Each row has a hidden value. The values are split into ranges, and the tier after each row names the range that its value falls in. Each part has its own value, ranges and names.
[ 151 -108  -59 -346    5  -56 -157 -327 -127  -33  -17  150  345 -141
 -114  -30 -138  197 -111 -117  -89 -146  -70 -242   36   92  -41  146
 -186    8  223   70   40  119 -116  -23  -25   84 -202 -206 -124 -202
  119  138  -17  217  -51  177  -38  229   25 -172 -153] -> (61)
[ -24  120   98   -2  -48   38   54  142  -84    6  152   41  -56 -113
   54  -46  -98  -12  231  128   -2   14   13  200   62  -65   52   75
  -66  -31  -92 -168 -118 -132   83  -25  162  190   70   90  -72  209
    2  -49   46   85  -96   16   13 -143 -164  -51   45] -> (47)
[ -63  -36   83   62   23  -83 -273   99  214  142  -15  251   76   12
 -180   23   75  102   54  143  170   22   56 -204   33  -51 -201  -83
  -46 -120   65   -3   37 -124 -140   19  -43   34   37   79   62  251
   89 -118 -137   60  -98  -98 -159    7  -86   54   -6] -> (57)
[ -49 -222   74 -269   -6  233  -90 -132   75   57  -19  120 -133   -9
 -107   13 -203   55  231 -176   89    6   22 -167 -184  -24  235   -6
 -164 -171  118   69  -54 -106   62  -47  130    1  133 -257   87  -24
   26   60  130  176 -328  191 -137  -30 -161   15  221] -> (58)
[-151  -70  -39 -292   77  184  103  -81 -153   62   96  219  121  140
 -314  136   -1  -56  -12  -12   34  -45  101    3 -173  -16   50 -119
 -136  -83 -211  -27 -109  -93  103  -21  109  102 -136  -46  -58   -6
   92  118 -161  116  -87 -119 -101  -33  -20  -77 -110] -> (57)
[   0   24  -20 -189   46   74  -67  157  -63  -48   66  187   31  123
 -147  149  141 -106   28  -63  161  163  167 -127  -72  -45  155 -147
   23  -87  253   82  -51  -56  -18   -8   64  -66  251   54   39  158
  -13  -34   -9   85  -98  -71 -220  -22    6   15  118] -> (47)
[-129  -41  195 -180   47  164   85 -132   45 -116  149   10  -46  -36
  140 -110 -231  -39 -131 -278   38  -88 -106  204  197  -64   53  216
   32  187 -120    2 -179   82   24 -139  -70  244   60   33   47  -96
 -150   16  129  -84 -147   10  -11  -68   66  130  -36] -> (38)
[-132  -81  139 -318  -57   78   71 -236   40  -59  209   20   36  -45
  -47  171 -272   96   65  189 -145  -33   -1   89  105   97 -207  -93
 -171 -100 -412 -180 -149  102  251 -241  245  172 -163 -152  -42 -153
   37  139  -30  -46   50  -99 -207  -21  182  -72 -113] -> (43)
[  43   16   81 -164   -2 -143  -30  -37  -98  104  284  348  215 -111
 -202   57 -130  122   14   36  -78  -35   32  -29  109  -32   11  129
  -63 -103  119  -78 -244 -171  -51   27   90  -30    9   35  -94  -78
   72  -57   11  101 -140  -73 -154   27 -116  -76 -193] -> (59)
[  85   -1   15 -277  108 -145  -41  100  -43   31 -200  172 -116  122
   11 -217  149   46 -142 -439 -140   20  176 -133  137 -120   92  105
   93  238  120  156  -34 -155 -183  -17    2   39   80 -117   16 -151
 -136 -124  211  -63  -14  101    1  -57  -25   99   54] -> (38)
[  86   82   78   31  -85  -37  -75  -15 -157    2  -34  195   50  -22
  -33 -253   16   56  -26 -278   50   48  105  -40   21 -157  202  203
  112  102  318  144   -4 -184 -172  121  -22   81  146  120  -65  156
   34  -43  205   33 -189   90  -30   93 -172    6   -5] -> (57)
[  44    6 -136 -201  -46   98  -17 -229  -74   49  -83 -161   29   35
  -82  -25    9  -37 -206  -29  -64   99 -247 -118  138   25  -24  -35
  141 -115  -19    6 -140  230  -24  -75   53  269 -274 -268  -50 -211
   71   20   55  -86   29   67   -7  -62  182  171  -50] -> (57)
[ -44  -59 -135 -311  209  130  -20   10  166   -4   11 -120 -124    6
    9  148 -106   48    7   -3  104  -16   42  245  108   65   24   16
   84  254   42   62  -78  123  148  -15    7   98  -41  -83    6   -6
   11   79   23    5  -40 -157   46   26 -120   50 -183] -> (43)
[ -56  -54   54  -53 -100  138   17 -217   99 -130 -124  -20  136  169
    2  -57  -73   14 -118   76   48   40  -96  -36  -92   44 -135   55
  -54  -63 -250   71  -63  133  -66 -178  -60  289 -125   54   33  -37
   84   46   43  -28   81   15 -112   97  217  152  -62] -> (60)
[ -65  -47 -198 -293   86  150   45 -251 -145  -83  140   41   72   31
 -252   98  -45   35 -101  -96 -170  -56 -171    3   -1  130   27  -70
  -22 -199 -234  -95 -301  147  -59 -102   56  226  -97 -132 -102 -314
  -97   61   22   55   12  -26 -101  -56  152  -35  -38] -> (61)
[  14  228  144   36   16  -95 -109 -179 -209  232   97 -122   72   68
  108 -107   44  -77 -341 -242 -103   77    8   22  402 -234 -162   91
  154  138 -146  182 -111  -17  129  -39   92  180 -253  121  -13 -102
  -12  136  135 -377   66  -46  -63 -109  -31  104 -251] -> (38)
[ 181   74 -106    7 -209 -123 -151   68 -165   69   79   49  116 -203
 -238   93  203  -21  -11   63  -14   53   -2 -169  -11 -134 -208 -170
 -130 -105   60 -139   78   22   83  127  106   77 -167  -56 -151  162
   94  -67 -101   26   64  -20  -87  -23 -154 -101  -96] -> (57)
[  17  -18  190 -318   43   56  -36 -222    4   17  141  223  267  110
 -171  -22 -153  121   53  -27  -74   17  -68 -112   58   99  128  255
  -88 -227  -88    6 -127    6  -47 -103  183  146  -36  -66  -18 -162
  -28  278  -46  180 -112   86 -143   82  101   77  -54] -> (60)
[  38  -15   -8  -31  -60   91 -141 -102  141   59   18 -258 -190 -161
  122  -53  -35  -84 -146 -337   22   38 -105   59  148 -131  -33   -4
   66  194  -62   43   17  186   92   21   22  238  -25    1    4   17
 -104  -65   77 -221  -37    0   32 -116 -162  158  -42] -> (59)
[ -17  167  -21  121  -54 -121  -59   24  -96  154   86 -113   20 -107
   34   49    7  -89 -224   30   89  144    3   34  266 -203 -179    8
  192   94   75  126 -168   -4   92  100  -19    6 -117  211  -45   79
  142  -73  104 -229   25 -135  -37  -82 -159   53 -308] -> (60)
[ 177   87  -10   11  -63 -154 -130  138  -70   53   62  -65   41 -217
  112  -87  -10  -30  -12  102   35   75  -48 -117  147   21  -55  -70
   94   46  337   26    5   44  -56   78  -32  -11 -114   45 -205   87
  226 -275  109   -5   21   -9   92 -167 -155  -53 -104] -> (42)
[  60  -97 -124 -200  113  269 -110   54  -45  144 -128   18 -166  257
  -58 -103   24   24  205 -226   56  -15  164  -91 -250   49   71   -6
 -105  164   11  -41  261 -196 -178  -46  -23  108   90  134  114   56
  138  -14   94  315   51  197  173    7 -138  -23  108] -> (61)
[  65 -100  144 -362   17   89   18 -114   14 -173  154  159   38   66
  -44   15   -1   -8  179 -121  -63  -98   31   85 -176   56   47   13
 -213   71 -149 -145   31  -38   56 -135   74  150  145  -96  -79   46
 -136  132    6  207   -1   14 -117   37   80  -12   40] -> (42)
[  73   -4  -49 -135 -272  -48  -41   -3 -204 -214    3  -18 -141 -135
    6  -74  146  -78  -76 -268  -18  -15  -69  -96   24 -194  -31  -29
  -67   -2  -13 -135 -123   82   20   -4  -34  139  147    4  -32   36
 -148 -119  151  -25   38  144  -74  -59   92    5  175] -> (58)
[ -78  -79  -72 -220  -63  265  -32  -82 -201   52  116  -88 -106  -10
  -55  -32  -58 -104  149 -152  111 -142   10  178 -191  -74  164 -154
 -128  158  -53  -87   43   56  211   87   36  201 -118   39 -143  166
  155   19  -37   48 -118  -50  171 -126 -170 -164  -51] -> (47)
[-129 -159   47 -209  -91  138 -144  -25   33  -33   32  122   95   -9
  -82    3  -65  -24 -135 -119  268  -81 -148 -102   84  -36  -71   11
  -64   -9   21   -2  -35  252  -11  -18 -187  162 -140  113   60  107
   87  -18 -143   14 -114  -40   11   49  117  147  -46] -> (57)
[ -85 -152  142 -261   60  251 -115 -113   60    2  -71   82 -106  183
   -4  -72    6  -49  -26 -292   83  -47   15 -165  -53    9   28  -64
 -107  -23 -185   65   63   16    3 -170    0  192  -11  -78  121   -3
  -84   93    3   31  -81  105  -95  -80   91  160  221] -> (38)
[  76   27  129   77 -392   69   18 -114  -28 -229  322   63   52 -414
  103 -109 -125 -133  -39   86  155  -37 -297   58   18  -89   54  108
  -10 -105  109 -106 -229  240   37  107  -48  233   69   77 -254  124
    2 -181  130  -51 -144  -43 -110 -176  -84   30  -35] -> (42)
[ -38  -52  -10 -245   -3  -31 -100   36   24 -176  297  151  117 -294
  -72  201  -34  -16 -157    5  111 -137  -82   22  228    1 -184  -89
 -101   45   58  -62 -160  293  118    8  -84   54  -40  -29 -120  -25
 -110  -58 -101  -57  -40 -214 -159  -72   14  -99 -145] -> (38)
[ 199   68  -90   14 -164 -208 -263  -75 -155   88 -242  -85   -4 -121
   49 -231  129   79   76 -145  -89   77 -122 -223   53 -165   35   59
   -3  -74  266   88   -3  -19 -129   97   44  119  -39 -145 -103  112
   46  -63  206   14  -67  290   49   15 -128    9   94] -> (57)
[ 111   87  -82 -131    3   29    5  103 -104   82  123  188 -106  -92
 -104   49  140  -55  -61  -75  -51   50   95  -18   91  -90   -5  -36
   51   37   40    6 -123  -81   14   77  128   70    7  -99  -89  -54
  -88  -72  135  -41  -11  -63 -143 -186 -214   17  -39] -> (38)
[ -26   -6  127  -12  -40   61   26   81  -30   39  203  226    0 -128
   37  -28 -160  -64   35  -99   97   42    3   36   45 -116   85  107
    1   18  171   52 -185 -113  -71   24  -33   -4  163  137  -15   59
   22 -173  191   19 -214   -1  -96 -115 -198   44  -52] -> (59)
[  45  258  -54  106  -89 -229   60   75   26   36   53   16   59 -237
  -32  101    7   70   38  310  -79  262   37  132  233 -106 -215  132
  182   52   71 -100 -122  -80  -84   97  174   39  108   81 -100  217
   34  -59   70   15   63  -54 -127   43 -138   14 -282] -> (61)
[ -77  -92   16 -243    6  156  243  -50  -63  -70  -94  -20 -142  -61
    0  -36 -249   17  -16 -242  -67   83   23   83   52  -23   62  141
   64  135  -53   -9  -87  -68   -1  -96   37   92    2 -127   55 -102
   10    5  210   91 -111  170   39   53  -15  102  -30] -> (60)
[-119  -24   53 -130  -85   37  125   85  -72  105  118  152 -101 -143
  -62   39 -127  -68   96  -11   50  -13   33  113   10 -229   64   62
  -98   11  -56 -108 -239 -184  134   43  119   62   61  -38    1   88
   31 -110   37   31 -218    2  -41 -148 -216  -15  -40] -> (47)
[ 124   29   17  175 -219   63 -309 -229   -7  111   51  -41 -163 -182
   74 -223  -19  114  -73   18   62  -85  -95 -122  116  -22  -87  -69
  126  -13  152  -46   -4    8  -69   59  -47  258 -123   12  -93  108
  172 -202  164 -129  -66   21  -48 -116 -146    6   80] -> (43)
[   0 -150  -35 -201  -83  208 -248    5   60  -97   46   52   -8   11
  -23   -4   42  -55 -182 -331  156 -142   14 -166   -8  -35  -37 -129
 -247    3 -126   97   64  304   92  -81  -44  257  -74   77   52  -95
 -104  -32  -60 -152   14  -67 -102  -70    6   -4  146] -> (57)
[ -82    5  -19  -59  -59  213  135 -115 -240 -147  180  -58   35 -141
   46    6 -147 -145 -158   40   35  -74 -120   36    9   74  -39 -143
   -8  -60 -139  -16 -206  144   78  -76  -76  188 -201   73 -182  -87
  124 -111   82  -35    1  -50   -7 -223   33 -111  -50] -> (58)
[  19  -12 -131  -57   42   82   47   29  -11 -271 -209  -65  -16    1
  -26 -164   -2   40 -124 -114   -1   -4  -35  -63    3   75   11   40
   16  -66  -84  181  -71  113  -66  -85  -47  249  -76 -124  -95 -180
  -79    8  222  -20   49   38  -14   -1   32  -13   93] -> (38)
[  22  -75  -63 -218 -125  126  -15   91  -29    5   13  215  -95  -65
 -236  121   15   72  119 -116   63   57  186  -40 -104 -123   19  -26
 -130   68  138 -158   73  -96    3   42  120   21  151  -89   99  152
    9  -73  -19  167 -136   83 -131   77 -134  -36   79] -> (58)
[  32  176   90  -10   31 -214 -101   -5  -62  179  -45  142   -5   46
  136 -123  110   18   28    4  -14   62  124   49  114 -209   10  175
   97  179  131   54 -128 -315 -134   48   44   37  177  163   -6  262
   31  -68   94   26  -58   53  -55  -25 -157   63  -83] -> (59)
[  -3  -54   90 -235  -20  -55   30   57 -105   10  181  300   13 -191
   -9  -16 -124   34  -12  -59  -28  -82  181  -50   75   -1  -63  -53
  -42  201  157  -55  -14 -116  -57   28   -7  -74   10   30 -146    0
  135 -220   71   70  -57  -70  -47 -101 -114 -179 -139] -> (61)
[  62   24  -35  -78 -175   50 -159   28  -61  219  -30   57   -4    4
  -29  110    2   -7   72   43   87  199  117 -212   19 -182 -170  -33
 -119    0  160   -6  130  -45   -5  -12  147  -23   26   30  148  121
  186  -35   73   46   10  160 -134   24 -100    8  -25] -> (61)
[ -12  120  -11  160 -198   -2  -51  -26  -82  -37  200  -22  -35 -316
   78   59 -115  -37   49  152   36  100  -49   58   79 -103  -52  -90
    7 -104  112  -70 -198   17   34   28   97   89  129  105 -111  187
   58 -216  137  -83 -107  -25 -178 -141 -165 -107   13] -> (59)
[ -20 -146  -93 -217    5  265 -198 -101  108   18  -43   42  -48  160
  -39   70   -9   49   63  -50  151  -78   80   13 -180   66  -18 -122
 -166   83  -81   12  106   97   33  -94  -13  225  -33   69   82  123
   87   37  -66   64    4  -54  -66   93  -21   31   52] -> (57)
[  26   14  -88 -103 -113  -16   25   -5  -88   75  -44  -28 -119  -29
 -131  -26  108  -75 -174 -188  -48  100  -74  -97  102 -167  -82  -23
   98   -2  -63  -97 -120  -18  -30   10   30  141  -61  -84   21  -57
  -15 -129   64  -72   21   54  -20  -90   19  164  -20] -> (59)
[ -25 -173  -40 -451   26  153 -168 -153   40    3    6  117  -21  134
 -127   80   88  -26 -259 -185  199  -97  -11 -203   89  -10  -64  -78
   -4   90   80   11    9  172   49  -84  -94  114  -92 -160  108  -96
   23   73 -113    6   -6  -66 -121   44  208  136   17] -> (61)
[   4 -111   -8 -326  -11  146  -26 -106  166 -192  192   55   63  -81
  -94  221 -158   89   19  -34   -4   47  -83  162   97  136  -59   -9
  -27   40  -31  -34  -89  357   87  -94   46  138   -5  -97  -28  -77
 -120  114   37  -31  -26 -143 -183  132  107  100 -164] -> (43)
[  27 -148  -43 -265 -138  186   -3 -181  -97 -150  124 -158  -10 -104
  -33  -23 -123  -82  -48 -156  -34  -70 -150  -67 -101  141   -1 -198
  -97  -30 -150 -105   19  288  101  -70   -2  204 -203  -40 -196 -135
  110  -62   11    9   76  -12   71 -114  107  -63  -20] -> (42)
[  12   92   -2 -226  -84    9   93 -192 -128 -236   89 -158  110   79
   96   -3  135 -210 -323   61 -102   16  -44 -103   49  102 -221 -217
   33   48 -340  -89  -35  243   21 -200   20  265 -120   84 -194 -154
   28  -41  -69 -112  391 -135  -90 -175  415  -52  -81] -> (59)
[-132  -73  -83 -311   43   21   85  -70  -99 -133  -89   21  142   30
  -38  157   79 -182 -264 -116  117   11  -30  -87   25  -96 -174  -69
  -33  131  -92  111  -77  167   29  -53 -161   47  -57   22    0   10
   -4  108  -90   37   83  -38  -61   75  197   36 -195] -> (47)
[ -41   -6  -98 -119 -107   54   10 -101 -162  -64  -16  152  149    8
 -294    7   61    3 -294 -159   78    4  -22 -180   48 -126  -56   92
  -20 -148  -84   68 -151   54   -8   32  -10  155 -121    6    6 -132
   -7  109  -18  -13  -23   -8 -147   97   48   31  -78] -> (38)
[  55   28   18 -333  -79   58   88  183 -101 -107  155  126   34  -51
   36   90  -14  -42   22  -59  -17   -7  121  152  106  -65 -119   58
 -182  261  -71 -141   55  139  107  -73   96  127  -17   46  -21    1
  -54  -14   14   27  115  -26  -12  -32   17  -56 -122] -> (38)
[ -29  -94  105  -30  -90  150    0    9   44  -51   73   54  -32 -255
   39  -15 -250   42   41  -41   88  -30   17   55   40  -11  -62  -18
  -88   84   49   48   27   77  104   -2   -2  103 -128  -52  -72   81
   98  -88  115  -35 -174   -6  -35  -46 -213  -49  -68] -> (43)
[-142 -123   -6 -375 -120  194   28 -114 -183 -164   63  -46  130  164
  -44   39 -158  -59   13 -129  136   32  -34   42 -105   43   87  -51
  -75   75   15  -17  -10  275   50  -83  -71   74  -55  204  -25   34
  206   52  -12   72    9   -3   77  108  273  -28 -120] -> (38)
[  16   -2  127 -227 -184   13  -35 -133 -204   25   76  354  287  186
 -110  -69  -45   47  115  137   78   50  -19 -124 -132  -44  142  165
  -95 -156  195    4 -160  -63 -150  -11   23   32   23  111  -39   83
  230   23   51  197 -121  105 -120   89  135   25  -67] -> (60)
[ 139  -19  -13 -193  -57  -91  -62  223  -26    1   -2  258  -78 -113
  -22    6  102   29  -63 -107   19   -4  165 -124  113 -101 -105   -1
  -69  129  165  -14    0  -88  -25    2   17    0   33  -81    9   14
  -29 -186  102   14    6    8 -119  -43 -129   21   38] -> (61)
[ -45   21  112 -141 -163  -44   15   40 -163 -107  116  228   42  -79
   13  -48  -31  -17  -34 -162   33   19  -90   73  134 -166  101  151
   -9  -33   84  -15 -325   52  -35    2  -41   87   93  102  -12   88
 -102 -109  129  -57 -186   52 -112  -34   35  133   22] -> (60)
[-164  -27   -3 -156 -144  251   45   76 -149   69   52 -108 -131  -76
   89   25 -207 -106   89 -119  209   56   58  165   30 -169   32   28
  -87  191  -29  -33   50   92  202   26   70  110  -58  201   55  221
  180   11   31    0 -108   56  137  -52 -160  -20  -78] -> (42)
[-113    1   13 -164 -163  167   74    4 -123 -161  104 -109 -120 -152
  161  -29  -35 -203  -44  -39  140  -30  -77  114   71  -87  -95 -106
   -7  193 -109  -99    8  238  127  -15  -47  212  -22   83 -119  150
   29  -56   43  -58   54  -47   64 -179   78  -46  -46] -> (57)
[   0  -78 -121  -70    8  188 -247 -139  104  -73 -192    7 -114   58
   42 -133   59   44  -16 -203   44   13  -67 -179  -45   71   67  -98
   36  -64   44  184   15  181 -217  -54  -56  264   87  -58    8   -8
  -95  -36  168  -39  -46   89 -102  -27   33   75  223] -> (47)
[ 134  -93  -57 -404   -9   -6 -140  -29  -50 -127  124  121  -57   43
  -63   36  101    5  182 -211  -34  -82   19  -17  -90  -58   97  -17
 -182   51  110  -79  -36   24   45  -46   60   57  266 -158  -42  -68
 -181   86  150  140    1   38 -118   31   43  -87   90] -> (57)
[ -96  -97 -103 -230  -31  375   -3    5  -53 -153 -188  -92 -132  134
   32   -6   64 -178  -73  -62  239   77   35 -243 -133   88  -47 -210
  -20  -12  -89  103  194  212  -12 -112  -50  170  -45   -1   38   52
  100   62   30  107  115   90  -10 -103  162   31  192] -> (38)
[  52  104   79   72  -50  -64 -208  -36  119  -96  134   58   87 -316
   43  -34   23   11 -275  -67   79   -1 -166  -47  383  -42  -60   37
  135  -78  129  126 -177  275    5   44  -12  248  -60  -58 -114   43
 -193  -58   -3 -264 -139 -143 -211  -97  -72  115   -2] -> (47)
[  -9   85   81  -95   82   64  -22   56 -163   64  134   23   28   20
   66  -58   12 -101 -188 -173   80  -62   88  144  153  -86   22  -18
   42  220    3  119  -63   -2  146    5  -26  138 -203  133  -94   62
   59  -38   20 -172  -48 -154   38 -148 -146   12 -146] -> (61)
[  41   10  -34 -148  120   77  -62  -40   52 -141   32  196  158   92
    7  139   72    9 -275   24  -18   83   86 -101  163  169 -322 -169
   91  122   12  203   27  231 -168 -171 -130   86  -98   14  -27 -148
  -37  -17  139 -133  209 -184 -283   51  218   59 -183] -> (60)
[  61   15 -217  -15 -347  -15 -174 -166 -178   88  -68  -93  -86 -193
  -13 -145   50   51 -145   -3   77  -92 -173  -53   86 -197 -133   37
   16   92   93 -146  -86  152  -32  149  -82  266 -213   30  -77   78
  211 -194   55  -75   21   92  118  -24  -64  -16  -88] -> (38)
[ 163   83   23  -51  -13   46   16  -96   -4 -152  172   12  -13 -222
   84   25   13  -52 -156 -129 -201   56   68  -26  119   94 -196 -137
   35  133  -99   31   74  123  -29  -80   96  164    6  -69 -196 -140
 -154  -53  193 -126  174  -78 -212 -127  -42  -77  -83] -> (61)
[  83    5 -149 -152  -14  -87  -24   73  -36  -55    1  184  -58 -265
 -164  111  111   71  -16   75  -76  -39  101  -91   48  -61 -132 -133
  -93  -29   49  -23 -106  -42   59   64  125   40  -35 -319 -145  -32
  -83  -88   58   19  -37  -44 -201 -102 -202 -164    5] -> (43)
